Below is a small trained network, with its code and all its weights. Each question gives an input and a target symbol and asks what happens when units are switched off, that is, made to give their printed mean instead of their output.

import numpy as np


def w(rows, s, z=0):
    codes = np.array(rows[::2]) - 128.0
    scale = np.full(codes.shape[1], s)
    scale[-1] = z or s
    return codes * scale


def f(y):
    return np.maximum(y, 0)


def softmax(a):
    e = np.exp(a - a.max(-1, keepdims=True))
    return e / e.sum(-1, keepdims=True)


def log_softmax(a):
    a = a - a.max(-1, keepdims=True)
    return a - np.log(np.exp(a).sum(-1, keepdims=True))


def net(x, mask):
    ids = ['βγελξπσψω'.index(c) for c in x.split()]
    T = len(ids)
    res = E[ids] + P[:T]
    u = 0
    for l in range(3):
        q, k, v = (res @ M[l].T for M in (Q, K, V))
        z = softmax(np.where(np.tri(T) > 0, q @ k.T / 2**0.5, -1e9)) @ v
        res = res + np.where(mask[u], z, O[l][:, -1]) @ O[l][:, :-1]
        u += 1
        y = f(res @ A[l][:, :-1].T + A[l][:, -1])
        res = res + np.where(mask[u : u + 8], y, B[l][:, -1]) @ B[l][:, :-1]
        u += 8
    return log_softmax(res[-1] @ U[:, :-1].T + U[:, -1])


Q, K, V, O, A, B = {}, {}, {}, {}, {}, {}
E = w([
[147,125,94,234,152,182,134,114,200,142,190],'β',
[159,184,99,78,85,67,75,129,106,175,132],'γ',
[40,111,123,197,11,113,177,59,131,195,102],'ε',
[68,96,102,98,72,122,137,166,174,95,161],'λ',
[128,114,186,130,150,97,102,116,15,156,117],'ξ',
[186,152,133,73,130,232,97,110,139,54,119],'π',
[195,227,132,214,80,127,138,101,123,16,155],'σ',
[84,86,171,165,166,98,160,183,184,149,61],'ψ',
[155,118,90,155,179,121,50,250,100,95,109],'ω',
],0.018)
P = w([
[186,112,124,112,75,147,118,135,3,57,80],'0',
[164,114,132,134,83,160,121,150,54,100,137],'1',
[152,74,120,79,163,101,120,140,92,154,150],'2',
[120,79,140,160,81,126,93,159,127,153,155],'3',
[54,165,72,139,101,121,54,120,152,179,181],'4',
[96,23,119,96,96,54,87,153,170,189,170],'5',
],0.006)
Q[0] = w([
[198,224,116,130,53,103,178,137,174,178,175],'0.h1',
[49,47,82,162,199,64,112,40,2,116,50],'0.h1',
],0.0047)
K[0] = w([
[253,174,130,132,53,84,75,35,176,207,150],'0.h1',
[89,56,81,65,139,109,84,218,64,36,6],'0.h1',
],0.0042)
V[0] = w([
[136,144,115,186,67,82,1,100,196,138,175],'0.h1',
[105,120,4,104,188,129,148,66,60,138,183],'0.h1',
],0.0046)
O[0] = w([
[213,3,89,96,217,63,199,230,113,103,126,255],'0.h1',
[137,99,141,111,135,117,238,141,39,206,178,164],'0.h1',
],0.0046,0.0015)
A[0] = w([
[128,139,134,113,168,72,191,159,154,187,100,210],'0.n1',
[144,64,138,64,197,140,136,130,108,147,153,192],'0.n2',
[148,128,127,149,100,110,61,159,60,131,198,231],'0.n3',
[27,183,193,119,158,113,115,120,63,121,127,200],'0.n4',
[92,156,101,133,148,132,57,124,156,144,176,200],'0.n5',
[31,119,81,145,222,53,143,193,126,153,124,152],'0.n6',
[75,87,116,161,89,123,157,2,138,118,81,7],'0.n7',
[151,128,119,88,84,92,90,159,72,151,168,92],'0.n8',
],0.0075,0.0019)
B[0] = w([
[148,131,99,148,87,131,106,128,185,91,106,149],'0.n1',
[117,153,123,180,58,160,120,112,106,73,121,173],'0.n2',
[116,111,128,147,100,88,137,98,136,116,171,255],'0.n3',
[147,65,139,119,104,124,152,67,161,89,119,203],'0.n4',
[200,2,172,145,72,134,146,156,139,103,104,164],'0.n5',
[130,114,163,201,80,109,133,165,138,131,110,179],'0.n6',
[109,146,92,162,124,97,88,163,50,131,105,149],'0.n7',
[146,106,163,139,146,173,117,136,188,138,183,211],'0.n8',
],0.0094,0.0083)
Q[1] = w([
[134,106,189,173,3,129,87,130,84,59,122],'1.h1',
[156,122,145,180,40,159,91,94,101,141,186],'1.h1',
],0.0078)
K[1] = w([
[181,41,159,166,37,94,104,198,254,177,127],'1.h1',
[127,84,53,133,151,101,153,172,212,180,220],'1.h1',
],0.0072)
V[1] = w([
[140,138,134,130,47,186,207,46,152,148,110],'1.h1',
[80,203,222,190,75,94,69,199,3,82,211],'1.h1',
],0.0036)
O[1] = w([
[98,102,151,101,185,55,201,154,100,155,2,113],'1.h1',
[48,141,188,131,150,37,25,156,71,93,74,252],'1.h1',
],0.011,0.0025)
A[1] = w([
[112,11,197,217,201,149,134,147,103,18,90,209],'1.n1',
[103,226,157,203,181,76,205,169,117,135,88,166],'1.n2',
[187,102,70,153,136,86,18,135,130,186,138,193],'1.n3',
[160,118,65,48,109,52,105,174,218,114,186,215],'1.n4',
[168,143,127,43,121,102,105,172,79,166,190,112],'1.n5',
[200,107,78,5,128,115,54,100,147,124,85,251],'1.n6',
[130,172,160,3,68,174,80,212,143,120,121,255],'1.n7',
[148,168,138,78,125,104,112,163,215,193,80,44],'1.n8',
],0.0051,0.0022)
B[1] = w([
[135,106,151,24,140,160,160,66,192,172,118,250],'1.n1',
[116,93,43,102,213,111,139,96,229,149,105,140],'1.n2',
[138,83,168,220,159,245,96,46,98,86,129,185],'1.n3',
[29,168,105,238,49,78,202,144,178,93,118,170],'1.n4',
[107,196,115,172,108,182,116,117,184,222,143,140],'1.n5',
[132,103,145,238,56,113,206,177,87,169,17,146],'1.n6',
[132,135,163,198,56,97,254,103,77,125,57,154],'1.n7',
[114,91,108,152,112,170,47,146,99,138,119,132],'1.n8',
],0.0068,0.012)
Q[2] = w([
[82,102,146,118,103,62,171,72,166,105,92],'2.h1',
[84,255,86,9,237,143,82,251,141,185,124],'2.h1',
],0.0076)
K[2] = w([
[106,78,133,121,78,128,178,201,200,130,99],'2.h1',
[163,208,118,37,163,114,130,103,2,117,47],'2.h1',
],0.0086)
V[2] = w([
[183,127,117,140,245,184,67,67,145,138,81],'2.h1',
[51,87,95,2,75,148,145,205,201,107,63],'2.h1',
],0.0046)
O[2] = w([
[124,58,36,129,58,142,101,138,138,94,104,33],'2.h1',
[111,170,106,142,99,154,92,4,94,85,140,2],'2.h1',
],0.015,0.0039)
A[2] = w([
[95,97,81,83,81,180,102,194,149,94,153,1],'2.n1',
[10,77,109,25,174,90,1,138,109,167,140,66],'2.n2',
[113,141,33,107,36,150,122,234,91,130,31,59],'2.n3',
[178,150,156,6,199,77,124,210,165,139,228,76],'2.n4',
[162,161,121,117,95,136,145,156,63,119,18,69],'2.n5',
[158,194,31,86,215,179,129,163,47,170,158,72],'2.n6',
[81,248,127,147,119,123,113,89,69,208,81,85],'2.n7',
[138,207,23,138,195,144,44,134,79,186,143,18],'2.n8',
],0.0048,0.0027)
B[2] = w([
[150,245,150,157,148,125,208,50,13,196,218,187],'2.n1',
[140,161,103,65,38,119,72,153,3,99,148,219],'2.n2',
[140,62,97,55,209,167,121,134,121,57,149,215],'2.n3',
[149,155,87,208,103,140,62,118,103,174,28,199],'2.n4',
[150,56,63,166,111,140,210,222,71,163,19,184],'2.n5',
[162,165,165,113,211,107,152,19,159,88,37,128],'2.n6',
[122,38,90,166,188,142,163,222,91,70,178,253],'2.n7',
[172,140,128,92,116,207,193,22,116,40,68,130],'2.n8',
],0.006,0.0025)
U = w([
[147,41,66,90,145,117,215,116,144,153,192,156],'β',
[165,166,130,146,96,95,133,124,114,253,94,151],'γ',
[87,103,74,136,136,108,133,119,82,188,122,101],'ε',
[46,142,136,87,154,185,188,131,118,108,180,178],'λ',
[177,79,155,62,83,92,137,78,92,201,148,89],'ξ',
[143,137,140,104,94,198,166,132,97,143,82,6],'π',
[206,133,79,123,160,27,125,118,136,93,130,183],'σ',
[122,163,104,132,76,174,100,67,145,193,85,151],'ψ',
[124,127,152,106,91,197,63,186,116,102,161,119],'ω',
],0.0066,0.0025)

Each question gives the input, a string of symbols that net reads in full, and the target symbol t.
The units are the heads (2 rows each of Q, K, V and O) and the neurons (one row each of A and B). Each row of codes is followed by its name. A weight is (code - 128) times the scale printed after its matrix; where a second scale follows, it is the last column's (O, A, B and U).
mask holds one flag per unit, layer by layer, with each layer's heads first. A switched-off unit (its flag False) gives its mean, the last column of its rows in O or B, instead of its output. The means were averaged over made-up inputs and are rounded, as every weight is.
A unit's drop is (log p(t) with every unit on - log p(t) with that unit switched off) / (log p(t) with every unit on - log p(t) with every unit switched off).
The circuit of an input: a set's keep is (log p(t) with only the set's units on - log p(t) with every unit switched off) / (log p(t) with every unit on - log p(t) with every unit switched off). Starting from the 12 units with the biggest drops (on a tie, the unit counted first), units are removed one at a time, each time the one whose removal leaves the highest keep (on an exact tie, the one counted first), for as long as the keep stays at least 0.8.
units of the circuit, in order: the units of the circuit, biggest drop first
top k neurons: the k neurons with the biggest drops, biggest first
top k neurons in layer l: the k neurons of layer l with the biggest drops, biggest first
drop when u is switched off: that unit's drop, to one decimal
input γ ξ β ε, target β: units of the circuit, in order	[1.h1; 2.h1]
input ξ ξ β σ, target β: units of the circuit, in order	[2.h1; 1.h1]
input ω γ ξ λ σ, target λ: units of the circuit, in order	[2.h1; 2.n7; 1.n4]
input β λ ξ ω ξ π, target π: units of the circuit, in order	[1.n7; 1.n6; 0.n3]
input ω γ β ξ β ω, target ω: units of the circuit, in order	[0.n6; 1.h1]
input ω ε σ, target ω: top 3 neurons	[0.n4; 0.n7; 1.n3]
input ξ ω ε γ λ, target λ: top 2 neurons	[1.n4; 2.n7]
input β λ β γ ω ξ, target ω: top 3 neurons	[0.n6; 0.n5; 1.n3]
input γ ξ ψ π π, target ψ: units of the circuit, in order	[2.h1]
input β π ξ ω σ, target ω: units of the circuit, in order	[1.h1; 0.n6]
input ω ξ γ λ ξ, target λ: units of the circuit, in order	[2.h1; 2.n7]
input ξ ψ ω, target ω: units of the circuit, in order	[1.h1; 0.n5; 0.n6; 0.n8]
input β γ β ξ ξ ξ, target β: units of the circuit, in order	[1.h1; 2.h1]
input β ω β λ γ, target γ: top 3 neurons in layer 1	[1.n4; 1.n1; 1.n6]
input ε λ π ξ π ξ, target λ: units of the circuit, in order	[2.h1; 2.n7; 1.n3]
input ξ γ λ ε, target ε: top 2 neurons	[2.n7; 0.n7]
input ψ ξ ξ β π, target β: top 2 neurons	[2.n3; 1.n3]
input π ω γ ξ γ ξ, target γ: top 3 neurons	[2.n4; 1.n4; 1.n1]
input ω ξ ε, target ω: top neuron	[0.n7]
input ω ξ ξ, target ω: top neuron	[1.n3]
input ε β π ψ γ, target γ: top 3 neurons in layer 0	[0.n8; 0.n5; 0.n3]
input ξ ξ λ ξ ξ ε, target λ: top 3 neurons in layer 1	[1.n3; 1.n4; 1.n7]
input σ ω ψ ω ε, target ε: top 2 neurons in layer 0	[0.n7; 0.n1]
input γ ξ γ ξ σ, target γ: drop when 2.h1 is switched off	1.2
input γ γ β ω ε, target ω: drop when 0.n3 is switched off	0.2
